After every row comes roughly how far along a hidden order it lies, from 0 to 10.
(in the rows, 128 means zero)
[146 128  81 121 151 143 120 143 123 191 147 143 129 153 111 204  75  99
 153 122 117 156  90 139  89]
6
[115 135 160 142  85 112 130  68 119 155 128 103 113  79 148 128 131  72
 127 154 110 149 160 156 105]
0
[ 53 137 236 159  88 152 133 102  99 118 144  83 143 133 152 228 119  88
 131 128 120 134  94 114 127]
6
[149 143 183 152 125 142 144 123 121 129 188 210  81 128 141 125  88 118
 113 144 110 134 243 105 121]
8
[109 113 121 125 147  73 135 109 126 113 179 117 161 177 107  90  99 145
 107 132 150 140  85 144 179]
4
[131 132  96 107 173 134 139 153 141 150 128 102 145 116  64 148  30 124
 157 121  68 117  65 141 118]
3
[134 129 109 103 126 139 112 170 129 164 110 127 117 124 129 126 110 129
 154 124  97 114 186 155 125]
7
[132 131 173 167 149 136 122 105 123 107 165 145 108  67 150 160 116 122
  90 129 163 151  85  92 173]
0
[152 134  80 128 148 123 149  85 126 142 160 126 125 231  78 137 121 122
  84 129 139  77  80 133 108]
3
[137 124 123 135 213 122 126 103 128 142 156 111 150 138 115 126 147 179
 163 133 143 106 134 137 172]
4
[201 153   1  79 156 104 115 106 117 209  77 191  97 148  54  83 102 152
 100 153  91 124 146 140 112]
10
[137  92 194 105 174  81 130  89 116 172 133  59 134 144 122 107 137 144
 108 124 144 123  81 133 145]
4
[163  88  80  98 193 103 127 104 141 167 139  92 127 143  82  48 135 188
 139 130  89 130  81 155 145]
5
[100  97 128 132 150 147 138 137 123 119 153 116 189  99 114 126 118 103
 171 143 155 138  83 132 131]
6
[164 149  40  79 147 123 131 113 130 159 151 140 122  98 150  96 128 133
 127 165 126 172 178 132  74]
5
[161 158 127 125 144 184 118 121 129  71 114 118 113  60 101 143 121 129
 117 115  99 145 122 130 101]
5
[128 139  39 123 148 115 134  91 123  94  63 186 147 105 152  94 122  73
 116 142 111 110 117 117 122]
0
[124 155 149 123 161 127 127 126 109 135 161 130 104 143 121  83 148 129
 108 132 148 164 156 126 146]
2
[152 124 177 147 129  99 141 148 151 148 173 158 190 115 117 103 109 100
 106 104 129 114 142 133 112]
4
[163 140  94 110 111 124 100 143 132 169 134  70 123 137 122  76 146 150
 117 159 127 142 119 120 121]
5
[134 142 124 137 126 107 132 112 132 132 119 119 149 144 120 149 138 157
 114 142 122 115  54 125 125]
5
[103 129 198 131 114 143 130 133 138 105 188  83 149 113 136 107 206 129
 127 127 136 165 147 125 121]
7
[104 153 170 126 128 138 148 142 125  98 191 114 194 115 112 134 129 131
 119 146 129 149 100 142 157]
4
[107 160 146 155 166 161 133  99 134 176 171 215 181 117 121 180 170 122
  53 111 201 141 125 121 153]
3
[123 123 198 134 103 120 150 112 146  65 118  89 161 141  83 114  98 116
 103 147 128 133  67 137 144]
3
[144 132 194  84 148  94 132 149 139 125 114 145  88 103  99  78 141 127
 132 134 101 162 161 128 100]
3
[144 112 152 108 133 102 124 157 146 142 132 146 109 155  75 107  81 139
 130 137 105 120 114 152 126]
6
[128 101 130 100 177 117 126 149 135 169 168 108 135 150  91  99 140 135
 123 125 143 178  73 165 141]
3
[ 45 116 233 134  67 129 142  73 109  95 131  60 123  83 154 148 204 100
 117 144 158 107 177 116 165]
0
[ 88 100 153 115 124 122 143 114 125 175 141  85 155 151 146 122 134 103
 185 114 136 105 145 129 134]
3
[157 122 120 107 164 117 114 133 143 143 160  73 115 137 109  50 137 142
 130 113 115 151 128 123  84]
5
[118  99 115  72 145 120 127 123 136 137 133 111 116 122 129 113 163  96
 125 124 134 103 192 120 127]
5
[130 125 229 133 124 161 119 170 142 164 152 120  96 135 119 105 123 151
 146 115 123 116 185 117 141]
5
[157 121 159 153 133 147 107 118 136 135 120 157  77 184 131 136 124 138
 142 156 130 136  92 131 139]
9
[155 130   1 136 171  96 134 143 123 129 167 137 175 138 145 148 127 155
 123 134  78  95 148 116 110]
6
[104 127 170 141 117 139 139 168 110  70 133 166 104  92  90 156  64  79
 135 143  68 107 160 123 129]
8
[ 82 107  54 124  97 115 140 152 120 112 182  98 148 115 200 141 201 128
 183 143 129 116 168 130 148]
7
[126 117 183 108 105 136  93 179 131 161 117 139 140 130 124  91 207 139
 126 121 119 129 141 110 157]
9
[189 128 119 119 240 114 108  91 160 170 121 156 161 115 131  85  70 157
 100 139 138 138  85 129 104]
5
[126 124  89 147 120 119 139 101 105 177 132 134 104 103 138 141  79 110
 113 156 164  92 121 127 107]
6
[100 151 255 156 100 150 144 127 113  92 160 134  91 127 172 170 136 125
 115 121 124 116 235 111 128]
8
[163 129  77  91 141 117 119 113 135 109 138 158 104 148  54  88 133 144
 135 111  88 176  70 123 119]
4
[ 65 159 255 150 100 154 127 126 121  79 146  89 147 104 145 138 207 131
 132 132 134 165  57 138 129]
10
[129 127 120 142 138 109 139  84 109 129 127 120 107  93 138 103  91 132
 118 120 132 119 123 127 100]
5
